Below is a small trained network, with its code and all its weights. Each question gives an input and a class and asks what happens when units are switched off, that is, made to give their printed mean instead of their output.

import numpy as np


def w(rows, s, z=0):
    codes = np.array(rows[::2]) - 128.0
    scale = np.full(codes.shape[1], s)
    scale[-1] = z or s
    return codes * scale


def f(y):
    return np.maximum(y, 0)


def log_softmax(a):
    a = a - a.max(-1, keepdims=True)
    return a - np.log(np.exp(a).sum(-1, keepdims=True))


def net(x, mask):
    res = np.array(x, float).reshape(1, 4) / 4 @ E
    y = f(res @ A[0][:, :-1].T + A[0][:, -1])
    res = res + np.where(mask, y, B[0][:, -1]) @ B[0][:, :-1]
    return log_softmax(res[-1] @ U[:, :-1].T + U[:, -1])


A, B = {}, {}
E = w([
[74,173,28,133,28,114,111,118,24,200,151],'x0',
[79,140,59,110,186,177,109,85,96,86,41],'x1',
[189,160,2,129,240,141,104,167,97,234,44],'x2',
[98,104,127,111,222,161,148,238,183,74,226],'x3',
],0.0081)
A[0] = w([
[141,123,145,126,211,131,128,190,151,124,238,95],'N0',
[138,125,77,126,210,129,127,149,137,151,94,115],'N1',
[119,130,81,131,131,132,127,153,131,145,186,49],'N2',
[141,123,160,125,64,124,129,112,128,130,110,127],'N3',
[154,133,252,127,112,122,123,124,155,85,143,121],'N4',
[157,126,217,126,201,133,132,138,156,110,125,108],'N5',
[169,127,111,126,235,130,130,141,141,160,67,155],'N6',
[107,129,127,131,90,118,128,104,123,84,120,105],'N7',
[215,122,171,127,54,109,125,135,130,241,110,77],'N8',
[137,135,61,128,60,131,129,120,107,177,75,176],'N9',
[154,130,115,136,227,123,129,139,137,152,76,144],'N10',
[124,122,107,125,127,130,128,156,123,131,165,2],'N11',
],0.018,0.0029)
B[0] = w([
[62,159,107,135,167,62,161,166,149,60,224,230],'N0',
[176,147,179,147,157,207,69,122,75,169,119,225],'N1',
[106,162,144,103,149,146,130,140,85,160,189,163],'N2',
[147,91,160,124,140,93,105,108,102,218,181,181],'N3',
[175,32,188,131,125,158,165,128,166,172,143,223],'N4',
[134,83,113,147,111,76,124,117,176,45,69,215],'N5',
[248,132,105,100,133,171,95,79,71,84,115,249],'N6',
[95,138,129,121,98,226,156,175,141,152,74,169],'N7',
[204,238,117,172,140,90,161,149,200,181,128,224],'N8',
[32,109,78,128,86,56,73,59,122,150,101,240],'N9',
[223,138,118,88,150,154,111,116,71,99,89,231],'N10',
[134,146,107,123,106,133,142,173,103,142,161,147],'N11',
],0.018,0.02)
U = w([
[204,194,86,73,191,191,66,90,25,78,85,219],'0',
[65,182,120,100,186,98,185,231,98,78,252,222],'1',
[222,85,152,117,193,126,140,109,149,24,86,38],'2',
[133,48,211,116,101,174,197,146,163,148,134,195],'3',
[127,75,164,134,201,71,198,191,189,2,174,43],'4',
[71,94,141,68,128,245,180,172,129,29,54,149],'5',
[15,125,71,84,92,128,98,93,63,124,71,32],'6',
[116,201,87,162,100,61,116,92,117,198,101,5],'7',
],0.0067,0.0017)

Each question gives the input, the list of numbers given to net, and the class t.
The units are the neurons (one row each of A and B). Each row of codes is followed by its name. A weight is (code - 128) times the scale printed after its matrix; where a second scale follows, it is the last column's (A, B and U).
mask holds one flag per neuron, in row order. A switched-off neuron (its flag False) gives its mean, the last column of its row in B, instead of its output. The means were averaged over made-up inputs and are rounded, as every weight is.
A unit's drop is (log p(t) with every unit on - log p(t) with that unit switched off) / (log p(t) with every unit on - log p(t) with every unit switched off).
The circuit of an input: a set's keep is (log p(t) with only the set's units on - log p(t) with every unit switched off) / (log p(t) with every unit on - log p(t) with every unit switched off). Starting from all 12 units, units are removed one at a time, each time the one whose removal leaves the highest keep (on an exact tie, the one counted first), for as long as the keep stays at least 0.8.
units of the circuit, in order: the units of the circuit, biggest drop first
top k neurons: the k neurons with the biggest drops, biggest first
drop of u: that unit's drop, to one decimal
input [4,5,0,-7], class 6: units of the circuit, in order : [N9]
input [-3,-4,3,-1], class 2: units of the circuit, in order : [N9, N1]
input [3,0,-3,1], class 3: top 4 neurons : [N0, N9, N6, N10]
input [6,5,-3,-8], class 7: top 2 neurons : [N8, N3]
input [3,8,-7,0], class 5: top 2 neurons : [N9, N7]
input [-3,3,0,2], class 2: top 4 neurons : [N5, N9, N2, N7]
input [-2,-3,3,7], class 1: top 3 neurons : [N0, N2, N4]
input [1,-7,-1,5], class 1: drop of N0 : 0.2
input [7,0,2,-4], class 7: drop of N8 : 0.1
input [-4,-6,-8,5], class 4: drop of N0 : 1.0
input [-6,-7,-6,-2], class 3: drop of N4 : 1.8
